Below are the code and all the weights of a small trained network. Each question names an input and a class and asks about switching units off, where a switched-off unit gives its printed mean instead of its output.

import numpy as np


def w(rows, s, z=0):
    codes = np.array(rows[::2]) - 128.0
    scale = np.full(codes.shape[1], s)
    scale[-1] = z or s
    return codes * scale


def f(y):
    return np.maximum(y, 0)


def log_softmax(a):
    a = a - a.max(-1, keepdims=True)
    return a - np.log(np.exp(a).sum(-1, keepdims=True))


def net(x, mask):
    res = np.array(x, float).reshape(1, 3) / 4 @ E
    y = f(res @ A[0][:, :-1].T + A[0][:, -1])
    res = res + np.where(mask, y, B[0][:, -1]) @ B[0][:, :-1]
    return log_softmax(res[-1] @ U[:, :-1].T + U[:, -1])


A, B = {}, {}
E = w([
[61,148,71,117,103,45],'x0',
[135,132,117,253,196,89],'x1',
[99,186,207,84,192,93],'x2',
],0.013)
A[0] = w([
[143,101,155,80,45,191,81],'N0',
[124,215,212,138,163,121,52],'N1',
[228,44,138,216,153,163,154],'N2',
[79,156,46,167,74,39,71],'N3',
[208,64,130,175,131,146,159],'N4',
[136,78,167,85,47,168,231],'N5',
[86,78,62,128,78,157,48],'N6',
[105,37,37,133,94,162,208],'N7',
[181,105,203,105,182,238,239],'N8',
[163,78,105,205,133,181,158],'N9',
[37,184,151,108,160,79,79],'N10',
[197,113,250,93,135,185,2],'N11',
[80,123,152,56,82,148,178],'N12',
[105,129,117,177,190,96,139],'N13',
[153,132,113,75,90,188,212],'N14',
[152,93,157,218,95,225,156],'N15',
[81,72,95,135,79,151,57],'N16',
[83,211,255,128,225,120,78],'N17',
[123,191,168,127,191,150,26],'N18',
[103,92,64,135,55,150,40],'N19',
[153,89,123,50,76,199,19],'N20',
[10,181,178,59,91,89,116],'N21',
[112,129,112,174,198,83,139],'N22',
[153,71,110,162,133,171,149],'N23',
[50,112,172,27,137,100,100],'N24',
[74,128,67,185,105,127,25],'N25',
],0.0084,0.0075)
B[0] = w([
[147,150,173,152,73,172,193],'N0',
[137,128,154,173,83,161,184],'N1',
[146,148,86,102,153,120,229],'N2',
[134,125,203,205,68,156,210],'N3',
[151,159,68,111,147,113,198],'N4',
[82,95,194,159,151,101,236],'N5',
[83,88,203,192,160,80,166],'N6',
[161,135,144,141,81,158,237],'N7',
[164,137,163,152,71,171,254],'N8',
[152,149,90,83,148,139,207],'N9',
[99,133,96,108,186,98,200],'N10',
[10,46,231,158,178,53,181],'N11',
[118,129,94,120,193,123,210],'N12',
[129,114,150,172,94,136,205],'N13',
[80,108,164,177,133,96,219],'N14',
[141,148,72,106,160,125,210],'N15',
[110,117,183,163,152,91,156],'N16',
[116,116,200,153,98,136,242],'N17',
[177,153,144,123,50,191,158],'N18',
[48,92,208,192,155,90,169],'N19',
[202,142,135,119,69,184,184],'N20',
[161,110,85,84,194,131,221],'N21',
[136,133,174,165,104,128,212],'N22',
[148,160,95,73,127,122,183],'N23',
[137,133,85,108,176,140,197],'N24',
[165,129,106,114,106,158,159],'N25',
],0.011)
U = w([
[201,150,143,129,7,165,182],'0',
[45,109,168,148,166,82,155],'1',
[157,159,46,55,234,120,253],'2',
],0.013,0.00036)

Each question gives the input, the list of numbers given to net, and the class t.
The units are the neurons (one row each of A and B). Each row of codes is followed by its name. A weight is (code - 128) times the scale printed after its matrix; where a second scale follows, it is the last column's (A, B and U).
mask holds one flag per neuron, in row order. A switched-off neuron (its flag False) gives its mean, the last column of its row in B, instead of its output. The means were averaged over made-up inputs and are rounded, as every weight is.
A unit's drop is (log p(t) with every unit on - log p(t) with that unit switched off) / (log p(t) with every unit on - log p(t) with every unit switched off).
The circuit of an input: a set's keep is (log p(t) with only the set's units on - log p(t) with every unit switched off) / (log p(t) with every unit on - log p(t) with every unit switched off). Starting from the 12 units with the biggest drops (on a tie, the unit counted first), units are removed one at a time, each time the one whose removal leaves the highest keep (on an exact tie, the one counted first), for as long as the keep stays at least 0.8.
circuit, biggest first: the units of the circuit, biggest drop first
unit that matters most: the unit with the biggest drop
top k neurons: the k neurons with the biggest drops, biggest first
drop when u is switched off: that unit's drop, to one decimal
input [4,-8,0], class 1: circuit, biggest first : N5
input [2,5,0], class 0: top 2 neurons : N11, N5
input [1,-7,-7], class 1: top 3 neurons : N19, N5, N6
input [4,1,-1], class 0: top 3 neurons : N11, N5, N14
input [-2,1,7], class 0: top 4 neurons : N18, N5, N8, N1
input [-4,-1,3], class 1: top 2 neurons : N11, N7
input [-6,3,8], class 0: top 2 neurons : N18, N8
input [-8,2,-8], class 2: top 2 neurons : N15, N2
input [1,-3,6], class 2: top 2 neurons : N21, N24
input [1,-4,-4], class 1: top 2 neurons : N5, N19
input [-1,1,2], class 0: top 2 neurons : N11, N5
input [-5,-3,4], class 1: drop when N11 is switched off : 2.8
input [6,-4,5], class 2: drop when N21 is switched off : 0.0
input [1,-1,6], class 2: unit that matters most : N21
input [-5,-4,4], class 1: drop when N11 is switched off : 2.4
